In the rows, zero is written as 128.
Rows near named flat spaces through zero
gope_fak: [111 124 116 121 112 122 121  92 112 116 132 139 134  86 119 133 162 138
 132 123 136 130]
vigop_miz: [179 109 157 141 130 113 119 172 126 125 134 124 103 133 175 126 125  99
 140 129  88 130]
misab_zorep: [114 142 102 129 114 111 131 127 121 131 141 147 134  99 137 129 159 131
 140 125 110 101]
misab_zorep: [127 144 117 156  97 123 158 126 130 145  97 119 129 159 127 116 123  96
 133  71 138 169]
romal_riv: [124 152 147 102 143 122 131 115 133 122 130 148 144 139 118 133 146 154
 121 134 149 110]
mazu_tul: [114 146 104 144 130 140 142 139 137 137 134 133 142 130 121 129 121 146
 130 124 133 114]
mazu_tul: [127  76  84 146 139 162 106 166 144 132 157  98 105 109 123 142  68 103
 125 172  68 113]
gamiz_mopo: [ 72 136  73 154 107 101 144 114 129 157  89 123 143  87 113  97 126 134
 148 148 127 110]
gamiz_mopo: [128 116 132 113 114 138 159 185 158  98  82 118 127 146 110 135  98 143
 117 128 124 109]
mazu_tul: [103 119 128  98 154 127  98 120 110 130 150 109 104 120 125 123 120 111
 115 147 126 125]
gope_fak: [106 134 116 123  91 133 159 146 147 164  85  93 123 230 120 100  83  92
 101 134 137 127]
romal_riv: [ 99 157  96 156 139 142 153 160 132 123 125 134 146  93 118 125 126 179
 140 110 152 109]
gamiz_mopo: [121 104 115 130 127 158 109 130 115 127 159 110 116 124 133 131 118 136
 116 158 127 118]
vigop_miz: [136 134 109 156 153  92 133 137 156 151 106 140 135  99 122 125 102  96
 160 123  80 136]
romal_riv: [ 79 199 111 113  86 124 162 119 107 165 131 132 145 208 143  96 170 145
 105 108 185  91]
mazu_tul: [150 122  96 160 187 175 104 161 154 145 205 136 135 118 128 158  79 143
 134 166  83  98]
gope_fak: [ 80 139  96 113 102 114 135 125 120 140 118 127 135 121 126 108 146 145
 123 162 134  80]
gope_fak: [157 113 159 152 106 136 129 118 108 131 114 104 110 158 150 115 126 102
 125  94 152 187]
vigop_miz: [158 146 189 144 172 129 118 155 104 134 133 108 106 155 167 104 118 135
 129 104 172 166]
misab_zorep: [ 81 141 101 118 137 106 142 159 124 118  96 111 108  94 112 118 118 106
 134  84 123 137]
vigop_miz: [ 77 134 127  88 120 134 127 135  98 108 122 102 106 128 121 115 143 139
 103 116 168 121]
misab_zorep: [145 176 158 149 149  87 134 122 120 160 120 148 140 142 161 100 151 130
 150 111 147 136]
gamiz_mopo: [102 146 103 119 125  56 126 110 128 143 106 159 138  64 134 112 167 111
 161 144  87  93]
gamiz_mopo: [115 184 138 145 161 137 146  91 142 157 124 152 177 158 104 116 127 187
 129 131 195 127]
mazu_tul: [205  55 169 144  94 109 118 141 137 102  91 115  99 118 154 138 115  69
 144 127  70 177]
gope_fak: [113 117  80 176  74 159 157 214 113 115 132 108 118 101 170 115 135 173
 134 133 124  78]
gamiz_mopo: [161 137 170  93 141 125 109 138 108 106 171 142 109 142 160 145 165 121
 118 110 123 121]
gamiz_mopo: [ 90 126  84 166 106 139  98  74  69 170 176 102 109 104 155 100 153 104
 131 122 146 156]
vigop_miz: [207 105 143 152 118 143 125 139 160 128 158 158 145 151 150 160 123 124
 138 154  75 113]
vigop_miz: [ 53 127  93  94 119 117 131 116 109 109 100 105 110  86  91 120 133 116
 117 102 144 136]
vigop_miz: [120 167 178 103 177 110 122 186 102 130 132 110  99 156 170  95 130 145
 119 122 167 112]
mazu_tul: [129 114 154 107  99 101 113  98  91 117 116 119 104 117 149 114 169 100
 126 113 138 154]
romal_riv: [121 158 156  67  57  67 157  70 128 130  73 159 146 189 122 117 197  97
 114 108 141 118]
gope_fak: [122 145 110 148 161 141 119 126 126 145 159 127 127 120 124 133 113 120
 134 106 126 145]
gope_fak: [105 140  91 148 119 151 148 176 137 148 134 108 124 160 134 117  97 130
 120 130 123 103]
mazu_tul: [125 155 143 121 125 121 141 122 119 111 124 151 145 113 131 129 168 170
 132 111 161 116]
romal_riv: [130 143 133 137  84 134 152 131 114 137 116 118 124 179 147 115 145 116
 117  91 153 144]
romal_riv: [118 156 138 102 125 106 148 106 148 126  99 157 159 142 104 130 147 150
 127 132 144 107]
misab_zorep: [124 122 178  72 176  93  90 129 113 124 128 113  95 132 139 112 124 104
 117 159 126 125]
misab_zorep: [121 138 146 126  98  96 118  78  96 163 119 122 124 157 157  91 163 107
 127 142 152 138]
romal_riv: [186 128 205 107 167 133 118 112 145 110 127 147 142 165 124 145 123 150
 120 139 152 148]
romal_riv: [152 106 129 185 167 168 109 185 104 112 167 101  99  72 163 130 102 150
 145 109 131 156]
gope_fak: [106 145 102 118 146 141 132 125 147 145 140 127 135 155 100 137 101 114
 117 123 121 123]
romal_riv: [103 124  98  99 111 163 156 136 148  68 120 143 144  93  69 176 136 161
 114  83 135 122]
gamiz_mopo: [129  98 128 158 115 135 133 164 122 132  97  87 104 132 144 103  92 114
 130 132 130 151]
gope_fak: [142 120 145 117 132 120 122 148 127 107 131 140 129 101 144 132 146 157
 134 154 121  96]
misab_zorep: [142 159 131 114 115  84 141 138 135 136 127 161 134 137 150 130 164 104
 141 110  93 102]
mazu_tul: [159 147 128 145 142 161 129 107 153 148 173 161 168 166 123 150 125 165
 125 157 133 103]
mazu_tul: [147  97 161  99 131 128 132 154 147  76  94 134 130 101 112 145 124 162
 125 153 125 111]
gamiz_mopo: [105 140  94 111 109 124 139  98 138 123 132 151 146 116  98 149 149 121
 126 109 114 117]
vigop_miz: [177 119 141 167 122 124 129 143 141 153 130 130 130 157 160 121 112 110
 142 143 101 134]
mazu_tul: [ 85  99  81 124  81 147 121 119 108 131 138 102 114 118 126 120 132 121
 112 155 123 107]
misab_zorep: [131 102 149  90 106 127 119 116 134 117 117 129 132 149 125 127 135 146
 109 193 129  90]
vigop_miz: [ 91 151 137 123 118 144 128  87  92 137 131 116 137 145 126 103 155 171
 110 130 209 135]
gope_fak: [147 105  99 178  91 141 154 190 134 102 114 130 130  75 151 135 131 157
 152 118 101 109]
misab_zorep: [137 112 143  90  79 104 125 102 121 136 112 118 106 187 138 124 144  57
 108 119 104 143]
misab_zorep: [135  96 135 125  84 158 143 116 144 119  97 115 143 170 109 128 110 151
 107 167 150 123]
romal_riv: [138 133 145 118  78 123 145 120 111 122 113 123 119 170 145 123 159 105
 116  87 144 149]
gamiz_mopo: [ 76 140  78 109 100 124 118 104  97 133 165 135 125  94 132 127 176 131
 122 134 123  88]
vigop_miz: [ 92 165 147 101 198 101 132 198 127 129 104  99  93 136 129 102  89 110
 125  95 140 132]
[166 117 151 122 160 148 115 128 156 123 151 145 143 145 118 152 106 147
 124 165 114 114]
mazu_tul
[110 104 111  91 110 159 101 126  93 104 183 107  89 126 134 150 147  98
  99 110 115 129]
romal_riv
[151  81 111 140  66 158 119  94 129 135 147 125 135 154 135 139 134 120
 115 175 106 117]
mazu_tul
[125 138 111 182 140 120 119 130 100 149 145 122 121  79 160 106 138 131
 156 110 134 148]
gope_fak
[150  99 126 171  65 149 153 168 112 110 103 104 113 130 162 118 134 134
 131 103 136 146]
gope_fak
[165 118 136 141 141 147 122 134 145 124 153 145 141 129 132 149 120 145
 133 148 111 118]
mazu_tul
[143 116 151 118 112 144 127 139 116 112 132 117 116 151 142 129 135 134
 113 126 144 132]
gope_fak
[153 148 130 174 162  92 129 121 148 165 115 149 147 108 138 114 114 117
 166 131 105 142]
vigop_miz
[107 130 156  66 116 138 147 102 157 102  86 142 164 170  76 135 130 190
  95 181 177  86]
mazu_tul
[ 64 148  80 159 115 106 109  79  64 166 147 105 106  73 148  88 165  98
 144  89 153 165]
misab_zorep
[151 131 158 103 182  89 104  98 148 118 129 168 145  81 111 146 139 132
 149 151 102 122]
gope_fak
[ 83 121 181 138 145 125 118  91  97 153  57  76 134 145 125  48 102 202
 116 209 252 146]
misab_zorep
[209  66 224  85  94 104  85  85  85  60 136 149 105  83 175 149 213 133
 129 146 125 148]
mazu_tul
[163  99 146 122 127 155 123 138 137 107 138 119 114 151 123 154 108 106
 115 111 112 155]
gamiz_mopo
[137  81 113 148 125 179 124 134 148 122 126  99 125 142 101 143  70 128
 114 152 122 148]
gamiz_mopo
[103 149 113 137 121 154 148 120 131 135 122 124 147 152 107 124 121 159
 116 118 170 128]
gamiz_mopo
[164 105 172 107 113 124 148 133 162  92  75 143 148 144 107 143 121 154
 124 148 133 124]
mazu_tul
[162 121 174 109 182 114 110 115 151 108 123 154 145 102 111 145 121 154
 139 159 125 127]
romal_riv
[129 136 125 149 112 102 123  96 113 148 127 145 143 103 150 109 163 140
 148 149 133 118]
vigop_miz
[116 103 128 107 118 129  95  91  99 134 153 109 104 128 135 123 139  96
 114 145 124 140]
misab_zorep
[157 135 180 102 111  53 115  70 131 177  91 143 134 192 155  91 150  74
 133 176 113 128]
romal_riv
[129  97 130 116  86 175 127 109 113 104 141 109 120 155 119 144 134 135
  98 122 154 144]
vigop_miz
[109 138 110 146 124 156 127 160 101 138 161 106 112 138 157 113 128 145
 119 125 149 114]
gope_fak
[ 89 155  83 119 157 136 132 120 153 154 145 134 142 143  89 138  98 115
 122 127 113 112]
gope_fak
[142 107 128 147 152 167 100 108 115 130 172 113 117 121 126 141 109 124
 122 126 135 163]
misab_zorep
[133 166 144 167 163  76 139  93 146 172  82 151 163 115 123  96 122 136
 166 134 146 149]
gamiz_mopo
[130 158 166 144 122  96 147 114 123 158  78 128 146 166 147  82 137 150
 136 140 180 135]
misab_zorep
[ 84 144  99 134 111  96 131  89 118 163 104 124 136 120 121  97 138 113
 136 138 137 127]
gope_fak
[138 101 121 110 155 189 133 131 173  85 136 133 147 128  59 184  79 157
 107 128 125 136]
romal_riv

Rows near named flat spaces through zero
fere-mup: [106  92 198  89 141 179 142  70 178 101  67 112 137 164 142 129  67 132
 107 109  62 153]
zek-refal: [135  94 120 144 129 137 122 108 131 100 137 139 139 120 127 136 119 119
 159 119 121 120]
fere-mup: [153 138 160 123 136 158 135 160 142 112 145  52 123 129 160 164  81 167
 135 111 126 149]
fere-mup: [139  84 133 138 119 170 104 166 139  88 178  94 151 111 184 151 110 118
 123 124 107 100]
ladin-rafes: [143 115 111 142 121 125 125 150 119 115 165 122 139 102 145 128 115 104
 111 124 142 106]
ladin-rafes: [146 115 130 159 139 104 179 119  61  92 156 141 149 122  49  95 130 179
 143 114 176 132]
kosi-fen: [133 108 166 119 112 149  87  91 114 109 128 123 133 133  95 139 106 162
 153 158 106 119]
kosi-fen: [ 86 167 186 141 106 135 112 101 124 113 146 139 132 152  64 167  95 106
 153 129  84 154]
kosi-fen: [126 136 122 108  94 116  54  97 122 160 122 160 119 112 118 128 132  96
 118 183 115  92]
fere-mup: [103 130 129 110 126 141 132 172 143 145 129 117 127 139 170 108 158 122
  63 140 117 116]
ladin-rafes: [170 149 109 117 148  90 160  89 114 150  87 141 121 111 107 113  97 126
 139 102 167 147]
ladin-rafes: [105 136  77 157 139 102 131 118 136 146 109 177 109 145 108 132 207 128
 202 126 138 143]
fere-mup: [133 199 165 103 129  94 148 101  82 165  98 142 121 144  50 116 113 156
 121 129 146 161]
zek-refal: [148 170 131 108 137 112 153 133 149 156 107 100 114 116 155 136  75  98
  90 102 141 149]
ladin-rafes: [123 207 152  95 125 108 136 136 120 177 107 135 123 137 118 136 110  95
  92 115 121 154]
zek-refal: [ 87 142 123 136 136 127 164 159 127 130 136 165 146 149 132 118 173  89
 108  98 110 139]
zek-refal: [115  86 122 140 111 134 102  87 184 108 122 108 105 110 149 131  73  92
 106 156 115 107]
ladin-rafes: [103 148 146 122 115 134 120 142 172 140 128  82 100 132 153 138  93 114
  76 150 117 133]
kosi-fen: [141 146 131 152 130 123 135 109 139 110 141 122 129 119 116 173  79  96
 182  92 124 154]
kosi-fen: [127 114 139 135 139 140 150 135 126 108 131 112 133 138 124 125 130 159
 135 117 130 138]
fere-mup: [154 129  70 152 137 114 127 173 143 140 148  96 104 107 174 142 156 142
 156 129 170 123]
zek-refal: [135 133 121 124 156 129 182 166 123 131 119 112 132 140 148 109 153 159
 112  96 148 148]
zek-refal: [155 145 132 117 141 127 140 143  99 136 126 122 137 130 122 129 138 162
 146 113 143 140]
ladin-rafes: [153 172 145  75 133 128 114 116 120 172  88 153 142 129 149 140 113  91
 122 104 105 140]
zek-refal: [109 157 114 134 116  99 132 123 173 155 117  98  84 116 138 125  89  94
  74 151 147 132]
kosi-fen: [115 163 136 110  95 124  55 116 135 165 127 137 110 125 124 154 129 102
 131 176 104 113]
fere-mup: [132 112  88 185 132 124 132 147 153  99 167 102 111 115 142 164 131 130
 194 117 149 135]
kosi-fen: [178  95 106  81 145 136 128 146 117 152  94 112 133 111 187  82 146 168
  79 139 155  99]
ladin-rafes: [159 108 117 128 109 147  96 185  86 107 205 144 183  87 175 139 127  68
 102 111 118  77]
ladin-rafes: [ 76 122  96 178 131 111 140 126 158 123 126 133  89 154  98 126 189 159
 173 153 141 144]
zek-refal: [112 166 121 138 108 100 107 124 124 153 137 136 106 123  98 134 130 111
 124 156 139 127]
kosi-fen: [180  95  88 152 154 120 160 115 136 101 129 117 134  97 153 138  94 121
 175  80 161 134]
fere-mup: [ 69 111 156 116 134 149 151 106 176 122  88 138 122 166 135 110 132 112
  88 126  83 144]
fere-mup: [123 122  41 157 116  85 108 164 105 155 160 183 124  99 140  99 217  90
 124 156 169  82]
zek-refal: [ 96 106 107 162 123 122 133 122 141 108 146 155 129 129 117 126 148  97
 140 128 122 120]
kosi-fen: [133 121  80 167 152 121 170 169 157 117 143 101 112 124 167 141 150 135
 161  95 158 147]
[118 164 168  99 126 147 120 152 131 148 119 100 123 151 138 142 127 151
 107 134 106 145]
kosi-fen
[101 167 113 168 117 115 141 209 119 129 195  98 116 128 128 143 163 131
 114 135 152 131]
fere-mup
[188  92  86 124 150 112 137  84 126 125  95 144 132  96 143 116 105 125
 166 103 160 120]
ladin-rafes
[141  95 113 155 119 136 108 125 122  95 165 134 143 108 131 146 119 111
 164 124 126 108]
fere-mup
[108 106 136 131 109 140  94 100 144 114 133 149 135 125 127 138 113  87
 129 143  95 110]
zek-refal
[159 103 139  97 122 147  99 123 108 125 129 134 154 111 152 120 113 122
 108 133 116  98]
fere-mup
[ 98 158 183 139 110 134 149 175  72 105 191 116 154 143  72 118 128 150
  77 135 125 129]
ladin-rafes
[102 129 160 123 125 145 126 128 132 122 124 117 125 153 112 128 136 157
 123 142 108 138]
ladin-rafes
[144 178 161  89 106 124  77 119 101 167 119 125 123 126 107 143 112 137
 120 160 119 125]
zek-refal
[139  77 107 122 137 153  99 103 155 119 101 142 130 130 165 135 151 135
 177 131 107 116]
ladin-rafes
[125 156 141 128 123 117 141 145 105 133 146 128 135 126 108 125 120 120
 103 123 136 132]
ladin-rafes
[169 142 153 105 108 132  65  91  97 136 129 132 136 111 102 158  91 135
 170 148 118 117]
zek-refal
[118 165 137 118 120 104 132 128  93 152 127 155 131 133  86 109 145 126
 104 139 138 129]
fere-mup
[103 151  72 154 136 101 122 132 127 157 118 195 119 144 116 139 223 106
 205 120 130 140]
ladin-rafes
[144 128 109 118 141 113 157 133 122 138 117 143 138 115 145 105 125 102
  97 104 145 125]
kosi-fen
[230 100  94 127 136  99 155 120  80 106 158 117 162  48 146 105  36  92
  92  86 194  93]
ladin-rafes
[173  99 116 104 128 148  98 132 114 123 136 146 164 100 179 137 117  91
 134 108 113  97]
ladin-rafes
[132 108 109 114 126 135 104 147 131 144 120 116 116 127 157 107 170 165
 111 165 139 104]
kosi-fen
[184 165 145  90 120 104 106 105  53 158 120 152 148 107  81 116 108 146
 127 135 153 118]
fere-mup

Rows near named flat spaces through zero
bomvug: [121  99 117 140 134  91 170 165 179 151 100 128 182 116 134 167 134 130
 186 131 183 138]
begnub: [126 102 134 148 132 160 189 150 123 154 138 121 114 141 127 119  96 151
 112 161  97 134]
zupidgage: [125 119 124 117 104 114 116 133 131 155 120 147 151 148 113 132 131 123
 155 120 168 134]
vetisnum: [164 125 159 125 125 173 100 125  97 118 121 110  75  93 156 138 153 124
  66 123  72 149]
zupidgage: [126 120 135 122 107 129 100 111 114 130 135 133 131 137 115 115 125 114
 127 118 136 133]
begnub: [130 145 124 130 145 136  99 109 107 106 118 135 106 125 127 120 155 106
 131 127 113 117]
bomvug: [117 148 114 137 141 147 129 113 130 146 152 131 103 128 131  89 135 128
 126 124  84 100]
begnub: [148 185 111 100 138  97  89 139 173 132 115 127 125  78 170 160 188 141
 125  81 134 115]
vetisnum: [145 138 146 108 102 121  89 119 138 121 139 111 124  94 144 135 137 134
  88  98 121 145]
bomvug: [101 125 130 171 122 153 102  69 114 120 145 134  90 106  82  40 167  81
 133 155  70 133]
zupidgage: [123 151 131 135 155  80 126 115 151  34 110 103 146  82 125 152 138 126
 119 143 148 145]
begnub: [143 150 140  87 126 112  53  98  70  50 119 131 131 157 127 157 111 108
 104 104 167 125]
vetisnum: [117  82 144 132 103 105 107 110 133 115 131 117 177 127 115 131 106  96
 154 111 170 144]
fofdak: [108 145 105 123 142  88 116 117 152 112 130 134 164 134 124 129 129 117
 171 109 165 103]
bomvug: [137 122 141 126 128 128 152 145 105  97 107 128 123 142 113 154 110 146
 106 166 146 156]
pudedosi: [125 106 133 131 105 140 131 131 107 152 120 147 127 156 100 117 124 121
 140 147 144 143]
vetisnum: [104  47 135 166 141 136 177 131 102 119 115 129 171 174  99 130  76  93
 186 165 161 132]
fofdak: [ 99 147 121 156 142 132 111  75 107  81 142 134 101 126  84  63 142  98
 130 159  94 120]
fofdak: [140 100 148 140 125 130 104 119 143 118 121 102 134  76 151 139 153 100
 124 106 114 144]
pudedosi: [137 182  94  72 108 112 126 169 134 199 126 176 134 190 132 152 127 177
 144 104 180 101]
pudedosi: [143  94 142 145 104 142 141 155 134 172  88 141 120 107 115 142 175 119
 143 154 138 173]
begnub: [100 111 114 158 125 128 113  98 152 164 142 137 139 114 111  74 159  84
 182 115 113 109]
pudedosi: [137 129 124 122 119 127 128 146 139 159 114 139 128 125 133 141 150 133
 139 124 140 134]
begnub: [146 173 118 122 152 121 119 140 138 110  96 135  98  95 143 151 186 137
 119 135 119 132]
bomvug: [111 101 130 169 135 110 188 143 140 104  89 135 142 119  80 130 139 126
 158 202 156 171]
fofdak: [118 118 139 142 144 135  71  72  76  57 123 126 119 134 107 104 135  67
 137 130 120 121]
pudedosi: [116 108 125 117  99 139  89 105  99 164 146 151 140 176 108  98 112  99
 156 104 146 110]
fofdak: [112 144 115 130 138 106 121 112 137 106 133 131 141 130 116 116 129 120
 146 127 140 115]
zupidgage: [120 122 122 129 118 100 130 134 149 133 114 137 157 126 114 137 138 123
 159 130 168 138]
pudedosi: [111  59 143 160 113 148 100  93 109 144 133 126 149 132 110  93 128  60
 174 116 125 129]
begnub: [129 121 125 142 131 139 177 155 154 164 130 123 121 115 136 127 127 154
 124 146 107 134]
zupidgage: [135 137 145  97  96 132  53  89  79  99 145 133 120 153 114 114 113 108
  97 100 138 130]
fofdak: [135  97 146 133 131 184  81  94  25 104 114 151  89 186 103 108 123  73
 129 144 111 122]
zupidgage: [133 176 123 128 175 151 123 107 117  78 158 102  81 106 164 113 121 142
  74 119  52  91]
pudedosi: [157 126 157 145 130 136  97 120 157 104 111  90  98  24 164 141 197 110
  86 113  77 164]
fofdak: [156 108 147 106 123 120 119 153 132 121 113 108 151 114 167 188 116 135
 113  99 154 141]
begnub: [134  85 149  96  93 138 161 153 125 161 184  98 169 174 157 150   9 175
  84  93 141 121]
bomvug: [139 116 118 114 138 120 159 171 157 169 124 124 159 137 168 174 110 151
 150 101 152 110]
bomvug: [102 154  92 133 137  82 108 113 200 157 143 132 167  94 139 106 167 110
 191  81 143  91]
zupidgage: [127  82 146 158 123 106 168 148 150 106  89 116 157  96 108 156 138 120
 147 171 162 181]
pudedosi: [111 150 100 118 154 107 177 150 134 122 135 141 150 178 124 141  82 163
 149 143 158  98]
bomvug: [119 132 110 127 132 114 114 125 167 165 142 127 150 113 150 120 144 116
 164  85 129  99]
vetisnum: [136 154 124 107  95 139 130 144 134 183 142 146 105 139 122 113 134 164
 101 127 118 135]
vetisnum: [127  88 144 130 102 137 165 146 123 150 140 121 146 152 117 132  77 147
 116 143 141 148]
vetisnum: [147 109 147 136 134 170 158 146 100 130 126 116  95 130 141 138 111 144
  87 152  89 142]
fofdak: [127 131 128 145 118 119 160 144 195 165 139 109 129  66 142 117 154 152
 117 127 100 145]
vetisnum: [ 99 100 105 165 164 128 128 109 105 121  97 159 145 163  96 108 154  63
 224 150 153 101]
zupidgage: [105 174  97 142 171  93 142 115 183 100 142 115 137  88 141 111 149 133
 148 119 110  94]
[133 140 131 115 111  82 127 143 145  98  94 136 153 116 106 164 145 141
 132 147 190 167]
begnub
[149 163 131  70 126 115  37 102 102  92 151 117 137 141 174 157 108 119
  98  45 143  90]
begnub
[137 135 127 108  98 134 110 137 116 169 123 153 121 151 117 127 140 135
 129 122 145 135]
pudedosi
[108 168 108 117 142  99 137 118 124  88 138 139 136 159 105 119 102 147
 130 144 151 111]
fofdak
[105 118 125 131 135 130 107  89 105 101 163 121 143 158 120  95  84 103
 137 110 122  96]
pudedosi
[144 139 131  98 125 125 146 157 111 119 124 130 131 160 138 167  89 167
  99 133 153 132]
fofdak
[147 120 153 133 116 153 145 139 124 126 130 108  98  99 137 132 126 150
  71 146  90 160]
fofdak
[134 130 135 125 129 125 131 131 106  97 110 132 122 139 114 143 123 132
 116 152 144 146]
begnub
[117  95 123 154 142 150 140 125  98 139 108 148 126 159 106 115 135  93
 174 154 131 122]
vetisnum
[144  60 144 131 112 157 124 149 133 200 130 118 152 127 168 150 120 103
 155  83 127 122]
bomvug
[124 138 119 109 117  63  95 127 174 112 112 127 185 103 132 161 149 117
 167  92 198 133]
bomvug
[158  36 191 141  87 188 115 127  47 121 104 118 107 143 111 143 106  94
  88 159 120 191]
bomvug
[159 165 121 138 178 181 195 179 133 153 116 119  52  99 178 149 156 182
  75 159  41 118]
begnub
[127 130 138 134 130 159 120 107  74  99 130 136  91 154 103 103 117 119
 101 159 101 133]
fofdak
[118 101 135 135 118 137 141 123 117 134 142 126 139 149 115 115  95 124
 131 135 130 130]
begnub
[131 141 141 128 133 132 101  99 121  84 147 104 111  99 138 115 126 121
  88 116  94 128]
pudedosi
[100 138 125 164 127 126 118  84 127 100 130 136 107 106  77  65 163  98
 138 167 103 142]
bomvug
[137 110 144 139 118 186 129 122  69 147 127 143  76 158 108 100 127 120
 102 161  85 139]
fofdak
[146 129 141 123 114 157 118 133 111 148 128 130  95 122 135 125 142 135
  96 130  99 140]
vetisnum
[137 114 133 125 125 160 120 128 115 162 145 124 115 136 150 121 119 123
 119 105  98 111]
bomvug
[109 140 129 125 110  93  71  78 136  87 144 124 149 111 103  97 137  97
 136 107 146 130]
zupidgage
[119 139 121 114  99  97  73 104 148 139 131 140 152 117 115 113 158 104
 155  93 161 128]
vetisnum
[141 140 121 113 110 126 153 169 133 173 101 156 121 146 118 152 147 160
 132 150 157 148]
pudedosi
[ 96 127 110 123 124  64 142 124 174 110 143 123 200 139 113 133  89 134
 172 113 193 117]
vetisnum
[119 170 118 122 132 118 104 101 125  99 142 132 110 123 114 101 139 130
 112 129 114 118]
bomvug
[161 174 134  77 134 110  84 137 110  80 116 121 121 127 163 186 127 152
  82  96 151 125]
begnub
[148 126 134 103 123 106 138 162 151 130 120 113 156 119 162 184 110 157
 116 104 161 136]
fofdak
[121  71 143 145 116 144 158 135 108 141 126 128 147 158 110 127  90 117
 144 150 143 143]
vetisnum
[134 110 145 147 123 151 119 115 122 128 128 116 106  97 129 111 148 110
 111 134  92 145]
fofdak
[125 145 118 134 134 114 110 121 145 127 113 136 126 104 124 123 172 113
 149 125 131 128]
begnub
